In the rows, zero is written as 128.
Here are made-up nodes, facts about them, and rows of numbers that follow some of those facts. Name the node behind each unnamed row.

How the nodes are related:
ω: hangs directly under; λ: points at; ξ: is of sort; ζ: belongs to class
starel {ω=gaki, ξ=e, ζ=87}
studi {ω=skesu, ξ=e, ζ=634}
drebim {λ=nevek miflam}
sode {ω=skesu, ζ=272}
pefa {ω=kluzi, ξ=g, ζ=87}
buklu {ω=skodra, ξ=h, ζ=87}
feskoflek {ω=sozosi, λ=fabos plifon fleskil, ζ=272}
fovom {ω=tubik, ξ=e, ζ=87}
vomek {ω=pubar, λ=rogoga renom miri, ξ=c, ζ=692}
kiram {ω=fabos, ξ=a, ζ=272}
kleke {ω=stokeplem, ξ=f, ζ=634}
nipu {ω=flebren, ξ=g, ζ=87}
gredril {ω=muske, ξ=i, ζ=910}
zusir {ω=tubik, λ=biple mudis, ζ=87}
klibri {ω=kolon, ξ=a, ζ=87}
triboskon {ω=tulek, λ=gramok baskis, ξ=h, ζ=87}
pupon {ω=voskelo, λ=napar, ζ=87}
sefe {ω=gaki, λ=skosak sode, ξ=d, ζ=87}
plifon {ω=kluzi, ξ=h, ζ=272}
topati {ω=skodra, ξ=f, ζ=910}
bibrom {ω=drebim, λ=talir pubar sobra, ξ=f, ζ=87}
votrel {ω=stokeplem, ξ=h, ζ=634}
nutri {ω=klenum, ξ=g, ζ=87}
tafami {ω=breflos, λ=sekem renom, ξ=f, ζ=87}
plakam {λ=nobok plibul}
flisi {ω=tulek, ξ=g, ζ=910}
lefel {ω=skesu, ξ=h, ζ=638}
grustuk {ω=robren, λ=nutri, ξ=f, ζ=272}
sebik {ω=voskelo, ζ=638}
gosta {ω=tubik, ξ=c, ζ=87}
gramok {ω=stokeplem, ξ=a, ζ=87}
floplik {ω=banastan, ζ=272}
brofol {λ=flebren lefel}
trefle {ω=klenum, ξ=c, ζ=87}
breflos {λ=sobra}
redras {ω=breflos, λ=sozosi renom, ξ=g, ζ=272}
nama {ω=loskanok, λ=pefa mifes, ζ=272}
rogoga {ω=plakam, ξ=f, ζ=910}
fakle {ω=pubar, λ=dresar, ζ=272}
lurus {ω=brofol, ξ=b, ζ=87}
sobra {ω=gruve, ξ=i, ζ=87}
plibul {ω=biple, ζ=272}
sekem {ω=gruve, ξ=f, ζ=272}
patur {ω=tubik, ζ=634}
nodres {ω=tubik, ξ=d, ζ=634}
bevuk {ω=gaki, ξ=c, ζ=272}
pluskemak {λ=skodra}
bruplom {ω=sisoskar, λ=fabos skosak pubar votrel, ξ=f, ζ=692}
flitin {ω=lomik, λ=grova votrel, ξ=a, ζ=272}
fudan {ω=biple, ξ=c, ζ=910}
kluflin {ω=gaki, ξ=h, ζ=87}
riflir {ω=tubik, λ=fabos tusku, ζ=638}
mudram {ω=flebren, λ=fovom trotrek, ξ=a, ζ=87}
fuve {ω=klograsor, ξ=g, ζ=87}
skosak {ω=robren, ξ=a, ζ=87}
gaflu {ω=skesu, ζ=87}
klodron {ω=tubik, λ=skosak gaki skesu, ζ=87}
kloklu {ω=ritam, ξ=f, ζ=272}
kleplim {ω=loskanok, λ=talir, ξ=b, ζ=692}
dozu {ω=tubik, λ=lurus buklu trefle, ξ=g, ζ=634}
plostin {ω=pubar, ξ=b, ζ=692}
trotrek {ω=voskelo, ξ=g, ζ=87}
duplu {ω=brofol, λ=tulek stabrosku, ξ=d, ζ=638}
klenum {λ=buklu floplik}
musun {ω=pubar, ξ=e, ζ=634}
klife {λ=zose}
grova {ω=miri, ξ=a, ζ=87}
klekle {ω=stistil, λ=plostin, ξ=e, ζ=87}
dazo {ω=plozutim, λ=renom studi sirel sobra nutri, ζ=692}
gronelek {ω=klife, ξ=b, ζ=634}
sirel {ω=fozus, ξ=e, ζ=638}
renom {ω=tulek, ξ=f, ζ=272}
faklum {ω=breflos, λ=sode sokla, ξ=c, ζ=692}
plifes {ω=plozutim, ζ=87}
gigro {ω=sozosi, ξ=d, ζ=634}
kelugi {ω=pubar, λ=stistil fudan tomilem sobra, ζ=638}
miflam {ω=piplol, ζ=634}
sokla {ω=kolon, ξ=h, ζ=910}
musilas {ω=plozutim, λ=pefa gegrade, ξ=c, ζ=692}
dresar {ω=turoflor, ξ=i, ζ=272}
stodrim {ω=kolon, λ=brostas sebik, ξ=e, ζ=87}
skugek {ω=tubik, ξ=b, ζ=634}
posam {ω=klozosil, ξ=h, ζ=638}
napar {ω=skulil, ζ=692}
talir {ω=fozus, ξ=b, ζ=87}
sisoskar {λ=klibri gaflu}
klikabrem {ω=skulil, λ=stokeplem, ξ=g, ζ=910}
driskeru {ω=muske, λ=nipu, ξ=b, ζ=87}
gumuda {ω=drebim, ξ=c, ζ=638}
fleskil {ω=brofol, ξ=f, ζ=87}
dritim {ω=tulek, λ=robren turoflor plozutim, ξ=d, ζ=692}
moplu {ω=muske, ξ=d, ζ=910}
mudis {ω=pubar, ξ=f, ζ=692}
skevu {ω=brofol, ξ=h, ζ=87}
tidu {ω=klenum, ξ=h, ζ=638}
tusku {ω=pubar, ξ=h, ζ=634}
brostas {ω=gaki, ξ=i, ζ=87}
nebrone {ω=skodra, ξ=c, ζ=910}
brivarel {ω=stokeplem, ξ=c, ζ=272}
kolon {λ=plifon}
pliton {ω=skodra, λ=trefle, ζ=910}
pletim {ω=voskelo, ξ=d, ζ=87}
vebal {ω=flebren, λ=zose trefle, ξ=f, ζ=634}
vafer {ω=stistil, ζ=87}
mifes {ω=klograsor, ξ=a, ζ=692}
fisok {ω=fozus, λ=grova, ξ=g, ζ=638}
nepla {ω=tulek, λ=lomik nipu, ξ=b, ζ=910}
dudi {ω=kolon, λ=klograsor, ξ=c, ζ=87}
nobok {ω=gruve, ξ=d, ζ=638}
klaklar {ω=klenum, λ=mifes sokla, ξ=e, ζ=87}
baskis {ω=fozus, ξ=d, ζ=272}
ritam {λ=lomik moplu gaki}
nevek {ω=robren, ξ=i, ζ=87}
zokla {ω=piplol, λ=sekem skesu, ξ=f, ζ=272}
stome {ω=pluskemak, λ=tidu plako, ξ=a, ζ=692}
dezan {ω=fozus, ζ=910}
gegrade {ω=breflos, ξ=a, ζ=910}
zose {ω=pubar, ζ=87}
nifis {ω=banastan, λ=brostas lomik miri, ζ=638}
stuzi {ω=skesu, ξ=i, ζ=87}
stabrosku {ω=banastan, ξ=b, ζ=910}
tomilem {ω=gaki, ξ=g, ζ=272}

Some rows with their names:
[120 126 137 134 133 132 134 124 134 137 134 115 124 173 129 126 120  15
 141 124 105 132 134 124 151 130]: klaklar
[139 134 109 131 105 134 115 132 138 138 144 125 127 149 145 137 134 126
 138 130 117 131 121 174 112 123]: dritim
[131 128 126 113 136 116 127 139 122 117 120 136 116 121 117 132 114 175
  98 126 137 127 138 127 117 126]: gruve
[ 96 122 112 118 134 144 152 154 125 154  93 129 113 107 110 114 140 131
 151 141 120 123 149 146 107 117]: dozu
[114 123 129 149 139 135 117  88 106 130 119 113 124 138 127 134 141 134
 175 130 103 125 127 115 158 127]: buklu
[129 129 127 113 134 116 132 128 129 120 119 131 110 124 118 133 113 166
  98 127 132 120 139 136 116 123]: pluskemak
[116 123 132 129 125 133 127 117 125 136 120 122 138 128 135 129 138  94
 131 129 124 126 125 132 133 130]: plifes
[131 127 124 115 136 118 134 122 122 118 117 133 121 122 122 131 116 177
  96 129 138 125 139 129 114 126]: fozus
[134 126 121 115 134 120 129 120 116 113 115 136 120 112 119 133 120 190
 107 125 137 122 135 121 121 126]: flebren
[132 130 133 134 127 128 124 129 130 125 123 133 140 149 135 132 123  98
 132 125 120 124 134 130 134 131]: brivarel
[122 129 131 111 136 118 124 136 129 124 120 132 110 133 119 129 112 167
  93 127 132 122 142 139 112 122]: drebim
[140 127 139 117 135 128 155 108 111  96 134 149 118 114 117 130 120 145
 116 128 147 126 125 101 108 127]: lomik
[117 127 129 145 136 141 129  99 123 138 122 106 113 140 124 131 131  95
 168 128 108 132 127 115 154 126]: skevu
[123 124 145 139 124 118 137 157 130 131 110 141 145 173 128 106 134  78
 158 123 119 125 129 139 123 130]: gosta
[131 128 137 134 114 130  98 108 132 133 119 137 136 135 137 128 138 120
 124 131 137 132 120 150 135 128]: pletim
[116 133 157 122 118 145 122 148 147 133 145 124 118 119 140 126 141  97
 120 140 142 133 120 134 116 127]: tafami
[131 126 114 119 126 127 129 150 138 146 133 112 125 135 128 128 117  70
 110 128 123 139 131 138 131 129]: feskoflek
[133 127 114 132 117 135 141 125 118 125 139 116 143 127 137 132 138 124
 162 121  99 122 118 142 121 131]: napar

Name these rows:
No name comes twice in this set of rows, the named rows included.
[135 130 118 130 114 130 137 143 137 130 150 113 134 171 140 134 124  70
 147 119  98 126 129 151 126 128]  musilas
[118 133 138 121 120 131 111 177 146 146 128 108 121 111 139 120 133  96
 111 135 140 139 120 151 127 131]  bibrom
[141 128 118 107 134 112 128 146 123 124 123 126 111 121 117 130 105 141
  89 126 136 132 139 130 119 127]  kolon
[116 124 131 129 122 127 145 149 135 145 111 127 133 151 124 105 140  75
 152 130 121 127 129 140 119 124]  zusir
[142 123 109 142 138 131 133 119 112 132 127 109 121 127 117 130 127 118
 153 128 112 141 123 106 162 130]  plifon
[149 128 126 116 136 125 139 130 114 102 128 139 117 105 119 132 115 138
 105 127 149 134 123 111 114 130]  skesu
[142 129 127 137 119 124 102 108 128 127 119 145 140 122 136 133 136 152
 116 137 138 134 123 149 133 128]  baskis
[137 131 140 118 137 131 133 153 122 107 125 135 113 104 125 126 118 200
 115 132 148 121 127 114 112 128]  sozosi
[143 121  95 125 112 132 150 127 112 125 138 117 147 114 135 136 139 110
 150 124 110 131 112 144 115 133]  mifes
[133 127 125 115 133 111 143 153 120 117 105 140 121 122 113 112 120 174
 119 129 138 123 137 129 104 123]  tubik

Now the same nodes, written a new way:
Named rows:
[120 139 111 125 154 149 138 111 128 133 152  99 156 130 123 102 118 119
 129 140 131 107 120 111 133 136 129 123 131 111]: kluzi
[111 140 107 113 147 154 134 101 129 143 156  96 164 133 127 100 133 112
 111 144 125 108 123 113 144 145 136 115 123 108]: tubik
[197 187  96 161 152 148 115 139  85 110 158 127 109 112  75  80 115  99
  90 140  74 111 161 105 118 179 124  88 138 188]: vebal
[106 133  42 129 155 152 119  72 159  85 125  98 154 114 109 143 101  75
 143  42  60  93 152 133  40  80 136  85 175 147]: sode
[116 134 112 128 149 143 140 108 131 135 148  99 152 121 128 100 114 123
 132 142 139 104 119 113 136 131 133 126 138 114]: skesu
[126 115 182 106 146  76 103 110 144 142 137 158 139 119 106 127 144 146
 138 125 161 153 112 142 166 141  88 167 117 112]: nutri
[123 100 189 163  76 160 158 168 110 129 104 123  77 181 176 147 140 150
 123 164 158 174 136 149 149 133 139 136  78 100]: gredril
[ 89 109 148 102 124 105 122 146 137 122 111 140 149 137 132 173 127 122
 137  83 144 111 137 133  91  90 122 122 131 113]: napar
[132 132 167 122 127  99 112 162 125 137 113 136 160 166 123 129 148 138
 116 147 171 111 124 132 130 130 105 137  80  93]: zose
[124 129 156 103  99  96 120 136 119 143 126 145 139 150 152 143 176 144
 113 162 153 116 111 106 151 120 131 126 130 101]: zusir
[109 118 162 120 117  93 128 139 135 151 129 137 147 144 139 137 141 138
 130 144 169 128 119 121 137 114 113 126 109  98]: vafer
[135 136 172 135 127 126 128 226  73 134 102 157  88 147 150 151 129 109
 102 141 145 152 156 181 123 139 140 119  59 144]: trefle
[147 127  55 136 120 185 121  91 121  43 116 126 101 103  93 161  82  96
 132  38  28 108 190 151  70 106 157 104 197 191]: zokla
[129 142 146 128  87  82 123 146 123 138 127 132 133 128 161 109 151 167
 137 191 180  93 131  89 188 125 123 137 141 110]: nifis
[117 135 111 124 151 144 135 112 130 137 154  98 155 136 122 100 121 121
 126 144 132 106 115 113 134 133 130 125 126 112]: gruve
[157 115 148 112 111  93 126 131 110 167 134 126 149 174 118 121 171 202
 112 189 159 123  77 104 166 149 134 149 104  99]: kelugi
[157 110 205 148  97 141 134 173 122 133  93 187  55  90 133 143 100 128
 125 106 135 210 153 170 139 160 114 161  94 155]: gramok
[117 132 162 134 119  93 134 147 140 169 141 127 147 143 146 108 146 149
 127 177 181 128 110 108 163 137 104 124  99 100]: sebik

Rows to name:
No name comes twice in this set of rows, the named rows included.
[133 138 149 118  95  92 128 128 128 175 129 141 137 147 160 120 193 154
 111 197 160 130  79  82 160 133 132 127 128  89]  riflir
[172 116 192 148  88 133 133 171 103 122  91 196  38  91 136 151 121 145
 130 117 120 200 141 158 146 155 129 173 120 161]  mudram
[144 151 108 118 152 129 119 123  95 115 146 112 138 149 116 106 149 121
 123 155 118  87 115 113 140 140 140 130 143 117]  klife
[176 124  69 149 124 197 121  95 127  59  88 163  51  66 102 165  81  80
 136  18  11 174 167 173  46 125 152 129 183 210]  flitin
[114 112 157 128  89 145 147 190 111 158  99 156  99 120 176 157 127 129
  96 141 144 172 147 154 138 132 149 112  79 145]  gosta
[125 130 176 122 128  73 105 119 160 135 118 165 132 100 138 117 133 131
 155 127 173 137 133 134 163 126  81 169 129 103]  nipu
[143 115  95  98 157 134 139  93  91 136 169 102 142 155  92 126 152 165
 116 156 102 117  76 114 149 145 165 138 154 128]  breflos
[154 116 179 128 128  71  93  96 128 129 109 161 105 144 146 119 184 157
 159 163 164 164  82 152 186 135  97 203 128  79]  klikabrem
[129 126 164 150  97 138 155 205 112 171 112 140  89 120 171 135 124 146
 112 174 160 169 134 146 149 145 144 114  68 150]  gumuda
[160 161  90 164 132 170 144 115 142 137 155 111 125  84  94  89  78 114
 104 123  90 132 158 101 110 176 123  81 132 181]  kleke
[146 124  44  96 173 127  81  40 135  42 143 125 150  95  65 142  99 105
 148  37  46  90 178 159 115 105 121 142 205 177]  redras
[128  98 167 130  88 150 131 161 139 106  78 161 108 134 114 173  92 132
 121  71 122 142 165 156  77 114 132 144 106 142]  mudis
[111  89 135  69 122  99 115 129  88 101 134 143 144 160  98 193 144 170
 124  94 114 102 127 141 136  91 152 138 155 132]  dazo
[117 106 135 125  82 141 146 199 105 120  67 171  68 111 177 202 127 127
 130  94 115 146 139 157  72  83 175 123 139 168]  faklum

The same nodes again, as new rows of numbers:
Some nodes and their rows:
[ 82 132 130 146 126 126 112 106 199  99 124 193 128 128 178 146 139 162
 139 176 133 152  87 174 165 179 152 103 101 145 145  66 172  99  93 127
 100 160 129  99 185 149 112 156 142]: bibrom
[148 113 122 144 116 121 134 132 115 187 133 146 150 122 129 144 150 135
  98 150 110 134 180 142 120 146 150 129 104 150 124 144 139  98 114 108
 118 153 135 137 110  81 159 142  99]: plakam
[153 137 146 112 132 131 107 145 100  92 114 113 111 171 119 127  77 128
 138 120 148 146 116 133 150  86 148 119 100 127 112 124  79 164 142 129
 134 131 106 127 102 133  97 145 134]: plibul
[101 132 118 162 115 150 130 152 144  88 115  96 137  66 170  56 177 106
  90  80 145 134  81  94 109 130 131  97 135 123 107 140 168 154 121 148
 125 141 149 135 128 120 114  82 155]: nobok
[154 119 126 151 120 111 130 148 107 172 139 130 138 119 119 144 129 141
 109 133 113 128 139 127 129 132 135 127 103 139 113 150 131 127 127 118
 119 141 126 134 111  91 158 128 108]: gruve
[ 69 113 146 115 145 118 130  61 117 179 120 105 137 108  83 164 174 142
 133  78  42  93 112  75  50 156  58 145 176  69 160 147 173  64 178 183
  99 125 186 101 147 170 178  91 138]: gronelek
[119 114 141 150 145 135 115 138 108 123 156  92 123  88 110  59 156 100
 117  81 146 108 102 113  77 107  92 148 165 131 126 162 159 113  90 125
 109 144 130 130 150 151 101  83 159]: sebik
[118 105 120 110 150 121 121 134 114  89 140 127 143 135 140 130 156 127
 139 148 130 135 101 121 153 119 140 137 155 112 129  97 116 135 133 147
 144 163 126 103 136 151 129 151 131]: plifes
[107 109 124 114 141 132 121 129 117  95 134 132 144 130 139 133 157 127
 150 152 126 136  95 118 149 129 139 138 145 117 128  91 128 134 138 149
 147 156 122 103 138 155 121 148 134]: vafer
[113 104 114 106 148 125 118 112 130  85 143 140 151 147 137 120 160 131
 145 152 108 155 129 136 135 128 154 129 157 125 129  96 123 108 138 134
 144 162 128 100 135 146 112 154 135]: pupon
[159 137 135 168 103 114 107 146 108 177 155 129 121 120 117 146 101 147
 103 127 151 102 105 156 128  99 101 141 107 148 128 174 160 159 111 108
 116 143 120 120 154  93 133 100 132]: sozosi
[ 74 122 146 173 168 114 203 128 173 179 144 104  88  43 172 175 184 124
 109  59 102 147  71  80  85 177  77 114 175  51 154 184 179  92 168 177
  91  69 190 100 178 155 181 104 133]: votrel
[ 90 165 135 148 146 137 176 117 190  98  80 204  93 169 162 168  43 121
 147 161 141 178 161 158 161 175 168  92  97 140 140  91 101  97  85 142
 102  83 110 104 148 131 172 162 126]: bruplom
[ 77 132  75 138  72 186 144  53 203 160 136 107 133  75 171 170 182 114
 149  67 155 134  76  46  41 181  77 133 143  69 143 181 167  79 136 180
 116  98 189 126 122 166 186  71 111]: nodres
[139 131 119 147 118 117 131 147 121 169 124 142 150 121 126 133 157 138
  89 151 103 138 172 141 117 147 156 129 108 161 121 136 133 102 116 115
 120 154 134 129 118  82 157 144 103]: brofol
[153 133 146 156 166 117 168 148 108  87 111 116  90 154 134 137  55 111
 150 125 152 144 119 146 164 131 156 106 137 118 120 106  98 176 118 126
 117  82 110 124 101 156 125 147 150]: sode
[146 125 120 168 101 139 175 112 112 179 161 159 122  84  93 116  77  80
 129 152 150 148 184 144  83 147 161 145 129 153 131 173 110  93  68 109
 108 124 142 119 146  79 163 136 120]: ritam
[139 136 135  96 126 136 116 141 122  89  70 111 155 159 117  77 162 135
 108 114 100 146 172 148  77 117 158  95 103 155 123 104 139 116 133  85
 114 143 112 168 100 106  90 132 131]: pliton

Rows to name:
No name comes twice in this set of rows, the named rows included.
[139 133 145 137 145 126 172 142 160  89  80 184 107 162 156 127  78 137
 152 161 139 163 186 162 155 163 160  89 112 143 130  82 113 119 108  94
 113  89 117 122 122 130 137 168 123]  feskoflek
[ 71 111 110 124  90 150 119  49 181 177 151 107 131  95 136 179 185 141
 153  57 131  97  82  48  48 174  69 145 168  79 154 188 168  78 150 166
 107  99 182 123 115 168 186  80 105]  patur
[104 119 149 128 177 100  88 139 119 135 140 147 116 156 113 156  83 162
 140 168 106 100  73 150 169 141  79 137 139 102 149  59 165 127 146 149
 111 160 116  95 150 177 114 125 155]  talir
[113 153 150  88 136 115  99 130 147 147  74 186 122 181  93 166  56 156
 142 171  83 133 167 170 162 145 152 133  91 141 147  75 124  96 139 133
  98 119 110  93 132 165 123 157 134]  kleplim
[ 94 124 142 169 128 122 172 136 176 103 109 137 143  67 163  71 173 127
 115 111 124 119 154 120 117 176 162 104 153 131 111  80 177 112 116 116
 103 104 154 117 138 148 124 110 150]  fisok
[112 109 141  84 166 115 108 126 100 133 130 112 155 159  92 157 123 154
 141 157  52 125  88 126 162 105  81 130 150  99 120  65 123 101 145 158
 137 169 121 117  96 168 105 124 150]  lurus
[161 126 137 172 112 128 112 137  91 178 163 107 105  96  93 140  80 103
  98 111 157 103 110 133 120  79  83 151 117 147 136 178 136 149  83 124
 116 140 113 115 144  88 133  92 138]  miri
[114 112 125 148 119 162 128  83 126 136 164 122 144  82  96  48 158  86
 127 130 153 129 179 153  55 130 134 155 164 157 146 162 170  80  68  93
 105 158 155 106 176 115  88 100 159]  nifis
[119 181 134 114 104 146  93 145 177  90 105 177 131 164 146 153  65 157
 127 153 139 165 102 172 144 109 157 119  84 160 132 120 144 134  97 120
  92 161 114  99 167 110  92 148 143]  grustuk
[ 75 174 153 155  80 107 114 111 209 181 140 116 149  66 131 178 176 148
 135  65  62  83  83  86  89 131  63 156 152  77 156 168 195  86 166 181
  90  84 169  88 188 164 145  60 155]  studi

